Below are the code and all the weights of a small trained network. Each question names an input and a class and asks about switching units off, where a switched-off unit gives its printed mean instead of its output.

import numpy as np


def w(rows, s, z=0):
    codes = np.array(rows[::2]) - 128.0
    scale = np.full(codes.shape[1], s)
    scale[-1] = z or s
    return codes * scale


def norm(h):
    return h / np.sqrt((h * h).mean(-1, keepdims=True) + 1e-5)


def f(y):
    return y / 2 * (1 + np.tanh(0.7978845608 * (y + 0.044715 * y**3)))


def log_softmax(a):
    a = a - a.max(-1, keepdims=True)
    return a - np.log(np.exp(a).sum(-1, keepdims=True))


def net(x, mask):
    res = np.array(x, float).reshape(1, 6) / 4 @ E
    u = 0
    for l in range(4):
        y = f(norm(res) @ A[l][:, :-1].T + A[l][:, -1])
        res = res + np.where(mask[u : u + 6], y, B[l][:, -1]) @ B[l][:, :-1]
        u += 6
    return log_softmax(norm(res)[-1] @ U[:, :-1].T + U[:, -1])


A, B = {}, {}
E = w([
[150,177,169,82,77,148,74,194,241,68],'x0',
[241,131,179,41,143,174,52,133,138,158],'x1',
[115,125,121,187,140,126,105,53,164,79],'x2',
[178,95,98,141,254,43,166,88,160,104],'x3',
[78,123,214,115,131,122,133,175,115,194],'x4',
[163,42,100,123,199,198,201,201,145,199],'x5',
],0.0092)
A[0] = w([
[179,84,135,100,160,128,106,140,212,138,2],'0.n0',
[118,201,147,116,49,141,114,143,115,123,68],'0.n1',
[158,86,154,86,99,196,123,209,197,164,156],'0.n2',
[202,120,112,55,96,111,94,138,160,102,38],'0.n3',
[136,175,170,76,111,129,75,143,95,144,150],'0.n4',
[71,182,151,136,8,150,92,140,113,124,111],'0.n5',
],0.013,0.0054)
B[0] = w([
[112,179,158,130,159,194,168,154,46,144,182],'0.n0',
[110,148,210,66,80,89,76,89,178,191,198],'0.n1',
[183,115,24,202,131,252,158,160,135,149,255],'0.n2',
[183,147,104,204,183,161,153,181,143,100,190],'0.n3',
[174,171,160,85,110,169,127,71,115,216,203],'0.n4',
[96,174,163,50,165,105,170,107,172,141,247],'0.n5',
],0.012,0.0099)
A[1] = w([
[189,237,89,166,180,135,140,90,221,88,246],'1.n0',
[121,216,115,50,5,103,57,178,168,100,160],'1.n1',
[137,53,92,171,104,89,116,63,14,162,2],'1.n2',
[153,129,158,36,239,110,141,123,85,56,31],'1.n3',
[23,45,106,143,145,80,254,90,79,199,236],'1.n4',
[105,153,221,127,189,3,156,222,141,114,155],'1.n5',
],0.0086,0.0067)
B[1] = w([
[134,137,150,5,115,163,88,128,61,84,254],'1.n0',
[162,156,187,99,70,182,198,54,97,245,178],'1.n1',
[250,83,28,228,175,211,74,163,74,99,141],'1.n2',
[170,210,213,66,119,163,160,96,51,161,132],'1.n3',
[98,84,88,133,191,161,254,252,61,91,219],'1.n4',
[25,132,126,4,92,57,173,200,76,148,161],'1.n5',
],0.0097,0.013)
A[2] = w([
[171,110,113,193,159,148,163,152,150,132,132],'2.n0',
[113,126,202,182,73,173,141,75,229,201,33],'2.n1',
[135,127,168,176,112,121,73,88,205,177,2],'2.n2',
[155,143,103,103,99,109,99,74,119,198,144],'2.n3',
[129,72,131,249,63,78,137,92,242,186,16],'2.n4',
[150,152,96,143,101,90,67,49,193,195,19],'2.n5',
],0.015,0.0097)
B[2] = w([
[129,110,86,134,132,173,108,109,103,131,254],'2.n0',
[159,193,163,74,150,173,62,86,43,111,192],'2.n1',
[34,95,6,216,213,120,187,218,157,58,127],'2.n2',
[136,179,192,120,117,149,120,86,116,103,224],'2.n3',
[116,145,158,172,92,189,97,196,172,96,127],'2.n4',
[90,104,46,183,157,204,203,168,27,163,142],'2.n5',
],0.018,0.0079)
A[3] = w([
[144,84,111,215,43,19,72,135,238,175,4],'3.n0',
[164,125,190,168,195,132,161,109,124,126,94],'3.n1',
[101,151,156,106,85,82,49,85,165,90,109],'3.n2',
[92,160,233,165,139,94,127,111,126,140,149],'3.n3',
[186,71,121,246,99,82,177,106,212,191,116],'3.n4',
[164,108,106,75,150,164,102,107,133,162,140],'3.n5',
],0.013,0.014)
B[3] = w([
[128,118,132,141,178,251,131,156,32,153,128],'3.n0',
[126,130,108,119,129,136,129,123,123,169,130],'3.n1',
[174,135,154,117,167,128,83,119,134,91,165],'3.n2',
[119,100,78,112,122,139,147,146,114,175,193],'3.n3',
[45,150,167,75,167,189,85,211,81,57,123],'3.n4',
[82,145,148,127,117,128,91,111,102,109,254],'3.n5',
],0.02,0.0085)
U = w([
[163,111,159,133,124,92,61,96,150,74,104],'0',
[190,20,217,255,22,22,100,188,242,146,4],'1',
[186,77,115,214,104,100,89,95,139,81,80],'2',
[65,114,145,110,122,58,180,174,120,145,141],'3',
[166,84,66,196,172,184,163,166,93,141,161],'4',
[151,175,181,77,112,148,127,74,111,157,157],'5',
[96,139,124,142,63,148,114,147,199,120,76],'6',
],0.024,0.022)

Each question gives the input, the list of numbers given to net, and the class t.
The units are the neurons (one row each of A and B). Each row of codes is followed by its name. A weight is (code - 128) times the scale printed after its matrix; where a second scale follows, it is the last column's (A, B and U).
mask holds one flag per neuron, layer by layer. A switched-off neuron (its flag False) gives its mean, the last column of its row in B, instead of its output. The means were averaged over made-up inputs and are rounded, as every weight is.
A unit's drop is (log p(t) with every unit on - log p(t) with that unit switched off) / (log p(t) with every unit on - log p(t) with every unit switched off).
The circuit of an input: a set's keep is (log p(t) with only the set's units on - log p(t) with every unit switched off) / (log p(t) with every unit on - log p(t) with every unit switched off). Starting from the 12 units with the biggest drops (on a tie, the unit counted first), units are removed one at a time, each time the one whose removal leaves the highest keep (on an exact tie, the one counted first), for as long as the keep stays at least 0.8.
circuit, biggest first: the units of the circuit, biggest drop first
unit that matters most: the unit with the biggest drop
top k neurons: the k neurons with the biggest drops, biggest first
k most important neurons of layer l: the k neurons of layer l with the biggest drops, biggest first
drop of u: that unit's drop, to one decimal
input [1,-6,-1,7,1,3], class 3: top 2 neurons : (0.n2 1.n5)
input [0,1,4,2,4,0], class 3: unit that matters most : 0.n2
input [-4,4,2,5,6,1], class 3: circuit, biggest first : (0.n2 1.n5 0.n4)
input [-7,2,1,7,6,-1], class 4: top 3 neurons : (0.n5 1.n2 0.n1)
input [-2,4,4,8,4,2], class 3: circuit, biggest first : (0.n2 1.n5 0.n4)
input [8,5,3,4,-2,-2], class 4: top 2 neurons : (0.n3 0.n5)
input [-2,-3,7,2,5,1], class 4: top 2 neurons : (0.n5 0.n1)
input [-6,-8,-7,2,-1,-6], class 4: top 3 neurons : (0.n5 1.n2 0.n1)
input [-1,-5,-7,-3,-5,-2], class 3: 2 most important neurons of layer 2 : (2.n1 2.n0)
input [-6,-3,6,6,5,-7], class 4: top 2 neurons : (0.n5 1.n2)
input [5,-7,-8,6,5,0], class 3: top 2 neurons : (1.n5 0.n2)
input [-7,-8,5,-8,-8,-6], class 3: top 2 neurons : (1.n4 0.n5)
input [4,-5,0,7,-4,-5], class 0: 2 most important neurons of layer 0 : (0.n5 0.n1)
input [6,-1,-7,0,7,4], class 4: circuit, biggest first : (0.n2)
input [-3,-3,-4,5,-6,-5], class 4: drop of 0.n5 : 1.8
input [5,0,2,7,-7,-5], class 0: drop of 0.n5 : 0.3
input [3,-6,6,5,8,4], class 3: drop of 0.n2 : 1.6
